Here is a tiny trained network, its code and every weight. The questions are about switching its units off for an input and a class, where a switched-off unit gives its printed mean instead of its output.

import numpy as np


def w(rows, s, z=0):
    codes = np.array(rows[::2]) - 128.0
    scale = np.full(codes.shape[1], s)
    scale[-1] = z or s
    return codes * scale


def f(y):
    return y / 2 * (1 + np.tanh(0.7978845608 * (y + 0.044715 * y**3)))


def log_softmax(a):
    a = a - a.max(-1, keepdims=True)
    return a - np.log(np.exp(a).sum(-1, keepdims=True))


def net(x, mask):
    res = np.array(x, float).reshape(1, 5) / 4 @ E
    y = f(res @ A[0][:, :-1].T + A[0][:, -1])
    res = res + np.where(mask, y, B[0][:, -1]) @ B[0][:, :-1]
    return log_softmax(res[-1] @ U[:, :-1].T + U[:, -1])


A, B = {}, {}
E = w([
[174,66,196,254,171],'x0',
[98,204,94,223,180],'x1',
[203,107,64,113,183],'x2',
[170,124,103,120,153],'x3',
[120,127,128,131,126],'x4',
],0.0086)
A[0] = w([
[151,117,146,100,113,2],'N0',
[83,186,74,38,117,78],'N1',
[113,174,209,134,66,35],'N2',
[122,248,97,166,199,104],'N3',
[165,35,129,75,57,92],'N4',
[74,140,187,112,133,236],'N5',
],0.013,0.0061)
B[0] = w([
[64,145,78,75,2,122],'N0',
[156,33,175,248,199,254],'N1',
[130,77,142,30,207,169],'N2',
[52,100,250,49,130,236],'N3',
[67,169,223,129,119,223],'N4',
[206,116,109,111,224,219],'N5',
],0.0089,0.0087)
U = w([
[35,137,232,107,82,156],'0',
[174,153,160,143,195,254],'1',
[164,98,137,111,193,225],'2',
[120,107,144,163,156,245],'3',
[159,49,161,253,157,53],'4',
[130,200,94,154,53,56],'5',
[95,249,2,107,80,2],'6',
],0.0081,0.0071)

Each question gives the input, the list of numbers given to net, and the class t.
The units are the neurons (one row each of A and B). Each row of codes is followed by its name. A weight is (code - 128) times the scale printed after its matrix; where a second scale follows, it is the last column's (A, B and U).
mask holds one flag per neuron, in row order. A switched-off neuron (its flag False) gives its mean, the last column of its row in B, instead of its output. The means were averaged over made-up inputs and are rounded, as every weight is.
A unit's drop is (log p(t) with every unit on - log p(t) with that unit switched off) / (log p(t) with every unit on - log p(t) with every unit switched off).
The circuit of an input: a set's keep is (log p(t) with only the set's units on - log p(t) with every unit switched off) / (log p(t) with every unit on - log p(t) with every unit switched off). Starting from all 6 units, units are removed one at a time, each time the one whose removal leaves the highest keep (on an exact tie, the one counted first), for as long as the keep stays at least 0.8.
circuit, biggest first: the units of the circuit, biggest drop first
most important unit: the unit with the biggest drop
top k neurons: the k neurons with the biggest drops, biggest first
drop of u: that unit's drop, to one decimal
input [2,-3,-6,0,4], class 2: circuit, biggest first => N5; N2
input [-3,-8,4,3,0], class 0: most important unit => N4
input [5,-1,-6,-8,0], class 1: circuit, biggest first => N5; N1
input [1,6,-8,-3,8], class 2: top 3 neurons => N5; N2; N4
input [-8,8,8,6,0], class 0: top 2 neurons => N3; N5
input [-5,5,-4,-6,6], class 1: top 3 neurons => N5; N1; N4
input [-1,1,-6,-7,-1], class 1: top 2 neurons => N5; N3
input [1,-6,-8,3,8], class 2: top 3 neurons => N5; N3; N2
input [1,4,0,-1,3], class 0: top 3 neurons => N1; N3; N5
input [6,-4,-8,4,3], class 2: circuit, biggest first => N2; N5
input [-8,7,0,-6,3], class 4: top 2 neurons => N1; N4
input [-4,-1,-5,-1,-4], class 2: circuit, biggest first => N5; N4
input [-3,5,0,4,3], class 0: top 2 neurons => N3; N5
input [-2,-7,-8,0,0], class 2: circuit, biggest first => N5
input [6,8,-1,2,-8], class 0: top 2 neurons => N3; N1
input [7,7,1,-3,7], class 0: top 2 neurons => N3; N1
input [3,-5,-7,-2,-6], class 2: top 3 neurons => N5; N2; N3
input [-7,-5,-2,-8,-2], class 1: top 2 neurons => N5; N1
input [2,-3,-6,-6,-2], class 1: top 2 neurons => N5; N3
input [-8,-2,-4,-8,6], class 1: circuit, biggest first => N5
input [6,-8,-2,3,2], class 0: top 2 neurons => N4; N1
input [-8,-3,5,-1,6], class 4: drop of N1 => 0.9
input [1,1,-7,-5,1], class 2: drop of N5 => 0.2
input [-8,-4,-8,-3,3], class 2: drop of N5 => 0.2
input [6,8,7,-6,-3], class 0: drop of N5 => 0.1
